Here is a tiny trained network, its code and every weight. The questions are about switching its units off for an input and a target symbol, where a switched-off unit gives its printed mean instead of its output.

import numpy as np


def w(rows, s, z=0):
    codes = np.array(rows[::2]) - 128.0
    scale = np.full(codes.shape[1], s)
    scale[-1] = z or s
    return codes * scale


def norm(h):
    return h / np.sqrt((h * h).mean(-1, keepdims=True) + 1e-5)


def f(y):
    return np.maximum(y, 0)


def softmax(a):
    e = np.exp(a - a.max(-1, keepdims=True))
    return e / e.sum(-1, keepdims=True)


def log_softmax(a):
    a = a - a.max(-1, keepdims=True)
    return a - np.log(np.exp(a).sum(-1, keepdims=True))


def net(x, mask):
    ids = ['ΔΘΞΣΩαεημπτ'.index(c) for c in x.split()]
    T = len(ids)
    res = E[ids] + P[:T]
    r = norm(res)
    for j in range(3):
        rows = slice(2 * j, 2 * j + 2)
        q, k, v = (r @ M[0][rows].T for M in (Q, K, V))
        z = softmax(np.where(np.tri(T) > 0, q @ k.T / 2**0.5, -1e9)) @ v
        o = O[0][rows]
        res = res + np.where(mask[j], z, o[:, -1]) @ o[:, :-1]
    y = f(norm(res) @ A[0][:, :-1].T + A[0][:, -1])
    res = res + np.where(mask[3:11], y, B[0][:, -1]) @ B[0][:, :-1]
    return log_softmax(norm(res)[-1] @ U[:, :-1].T + U[:, -1])


Q, K, V, O, A, B = {}, {}, {}, {}, {}, {}
E = w([
[46,122,126,172,124,189],'Δ',
[170,47,96,185,130,122],'Θ',
[100,124,119,126,224,136],'Ξ',
[159,8,125,124,191,120],'Σ',
[118,68,110,131,76,186],'Ω',
[80,84,69,125,155,125],'α',
[89,132,118,160,170,94],'ε',
[88,83,132,94,172,200],'η',
[95,20,125,35,71,39],'μ',
[206,132,54,123,147,156],'π',
[58,30,213,124,146,130],'τ',
],0.011)
P = w([
[167,204,161,109,111,137],'0',
[171,95,173,181,178,155],'1',
[161,73,155,183,176,153],'2',
[145,62,150,169,162,142],'3',
[128,56,120,174,166,135],'4',
[110,50,106,177,164,140],'5',
[95,48,69,182,167,139],'6',
[85,43,60,179,159,139],'7',
[75,41,41,167,153,130],'8',
[70,43,28,171,154,133],'9',
[62,37,30,164,148,129],'10',
[62,33,10,154,143,123],'11',
[60,26,11,157,136,122],'12',
[55,23,2,152,134,127],'13',
],0.0087)
Q[0] = w([
[209,167,230,111,94,142],'head 1',
[142,172,120,196,128,171],'head 1',
[167,222,238,221,110,160],'head 2',
[191,151,151,185,190,179],'head 2',
[161,95,253,165,143,150],'head 3',
[34,71,3,117,150,100],'head 3',
],0.0071)
K[0] = w([
[124,32,94,153,155,134],'head 1',
[148,131,144,166,146,76],'head 1',
[69,68,109,228,187,101],'head 2',
[82,92,27,129,155,144],'head 2',
[52,86,2,143,170,115],'head 3',
[143,235,152,84,77,122],'head 3',
],0.0095)
V[0] = w([
[174,130,162,117,120,133],'head 1',
[111,77,84,179,163,147],'head 1',
[76,82,75,83,189,151],'head 2',
[81,121,72,215,151,108],'head 2',
[160,120,254,156,129,108],'head 3',
[110,127,135,144,122,195],'head 3',
],0.01)
O[0] = w([
[157,76,131,138,74,99,133],'head 1',
[108,190,73,189,198,146,250],'head 1',
[117,136,81,30,161,162,254],'head 2',
[113,174,97,67,36,46,51],'head 2',
[57,75,255,132,143,119,159],'head 3',
[58,192,167,131,83,220,242],'head 3',
],0.0067,0.0029)
A[0] = w([
[78,162,135,142,191,77,92],'neuron 1',
[29,141,174,227,89,52,158],'neuron 2',
[93,71,101,3,96,69,122],'neuron 3',
[155,78,102,222,54,168,4],'neuron 4',
[130,201,225,153,221,42,105],'neuron 5',
[235,114,170,164,122,117,180],'neuron 6',
[151,69,199,177,124,197,127],'neuron 7',
[133,121,43,186,220,133,171],'neuron 8',
],0.0069,0.0036)
B[0] = w([
[93,75,140,185,85,77,147],'neuron 1',
[134,119,134,18,61,129,178],'neuron 2',
[146,91,63,46,124,253,154],'neuron 3',
[13,47,111,228,133,168,150],'neuron 4',
[74,187,64,220,173,72,139],'neuron 5',
[114,156,47,23,140,98,144],'neuron 6',
[233,187,58,190,80,103,199],'neuron 7',
[53,191,113,50,76,92,254],'neuron 8',
],0.0059,0.0085)
U = w([
[84,183,163,106,38,174,92],'Δ',
[124,114,116,88,145,134,12],'Θ',
[131,143,144,140,211,230,101],'Ξ',
[195,60,151,54,85,126,125],'Σ',
[193,200,91,91,138,125,254],'Ω',
[74,170,142,141,94,19,139],'α',
[153,109,70,210,87,71,103],'ε',
[84,181,142,150,250,84,110],'η',
[151,124,125,216,71,186,109],'μ',
[103,97,214,142,154,119,229],'π',
[183,72,104,162,241,89,90],'τ',
],0.011,0.0053)

Each question gives the input, a string of symbols that net reads in full, and the target symbol t.
The units are the heads (2 rows each of Q, K, V and O) and the neurons (one row each of A and B). Each row of codes is followed by its name. A weight is (code - 128) times the scale printed after its matrix; where a second scale follows, it is the last column's (O, A, B and U).
mask holds one flag per unit, heads first, then neurons. A switched-off unit (its flag False) gives its mean, the last column of its rows in O or B, instead of its output. The means were averaged over made-up inputs and are rounded, as every weight is.
A unit's drop is (log p(t) with every unit on - log p(t) with that unit switched off) / (log p(t) with every unit on - log p(t) with every unit switched off).
The circuit of an input: a set's keep is (log p(t) with only the set's units on - log p(t) with every unit switched off) / (log p(t) with every unit on - log p(t) with every unit switched off). Starting from all 11 units, units are removed one at a time, each time the one whose removal leaves the highest keep (on an exact tie, the one counted first), for as long as the keep stays at least 0.8.
units of the circuit, in order: the units of the circuit, biggest drop first
unit that matters most: the unit with the biggest drop
heads that matter: for each layer, one digit per head in row order, 1 if its drop is at least 0.15 and else 0, layers parted by /
drop of u: that unit's drop, to one decimal
input ε τ τ ε Δ Ω Ω α ε Σ Ω, target Σ: unit that matters most -> head 3
input η Δ Θ μ τ Θ Ξ Ξ Σ α τ τ π, target Ξ: heads that matter -> 011
input Θ η Ξ τ Σ Θ α Ω Θ τ, target α: units of the circuit, in order -> head 1; head 2; neuron 3; neuron 2
input α τ τ, target Ω: heads that matter -> 001
input μ Ω η τ Ξ μ η α μ Θ, target τ: heads that matter -> 011
input Σ Ξ η τ Ω π η η α Ξ ε α, target η: heads that matter -> 110
input μ ε Δ, target Δ: heads that matter -> 010
input τ α α α Δ ε, target π: heads that matter -> 001
input ε α α Σ Ξ ε τ Ω α η, target Σ: units of the circuit, in order -> head 1; head 2; head 3; neuron 3
input η η η α Ω Σ, target Ξ: units of the circuit, in order -> head 2; head 3
input α Θ Θ π Ω Δ α α τ Σ Σ Σ Ξ Σ, target Ω: units of the circuit, in order -> head 3; head 2
input Σ ε α Θ η α η Ω Θ Ξ α, target η: units of the circuit, in order -> head 1; head 3
input Δ μ Ω Θ Σ α Δ, target Δ: units of the circuit, in order -> head 2; head 3
input Ω η π η Ξ η α, target μ: units of the circuit, in order -> head 2; head 3; head 1
input α η Ω π α Θ Δ π τ α τ η, target Ω: units of the circuit, in order -> head 3
input Θ τ Ω ε Δ Δ π η α π Ω Ξ, target α: units of the circuit, in order -> head 2; neuron 8
input η Ξ μ ε Δ Ξ α τ η Δ Σ Ω, target Ξ: heads that matter -> 010
input Δ Ξ α α α Ω η Δ τ τ, target Δ: units of the circuit, in order -> head 3; head 2
input Δ τ ε Ξ Ξ π Ξ τ η τ η α, target Δ: units of the circuit, in order -> head 3; head 2; neuron 2
input Σ α α α τ, target η: units of the circuit, in order -> head 1
input η Θ Θ Δ Σ α Ω τ, target Ξ: units of the circuit, in order -> head 2; head 3
input α μ μ Δ η Σ Σ τ Ξ τ τ μ, target Ω: drop of head 3 -> 0.6
input η η τ α Θ μ Σ η ε τ, target Ξ: drop of head 2 -> 0.8
input Δ Θ Σ η Ω Ξ ε α Δ ε, target Δ: drop of neuron 2 -> 0.2
input ε π α Θ Δ, target Σ: drop of head 2 -> 0.5
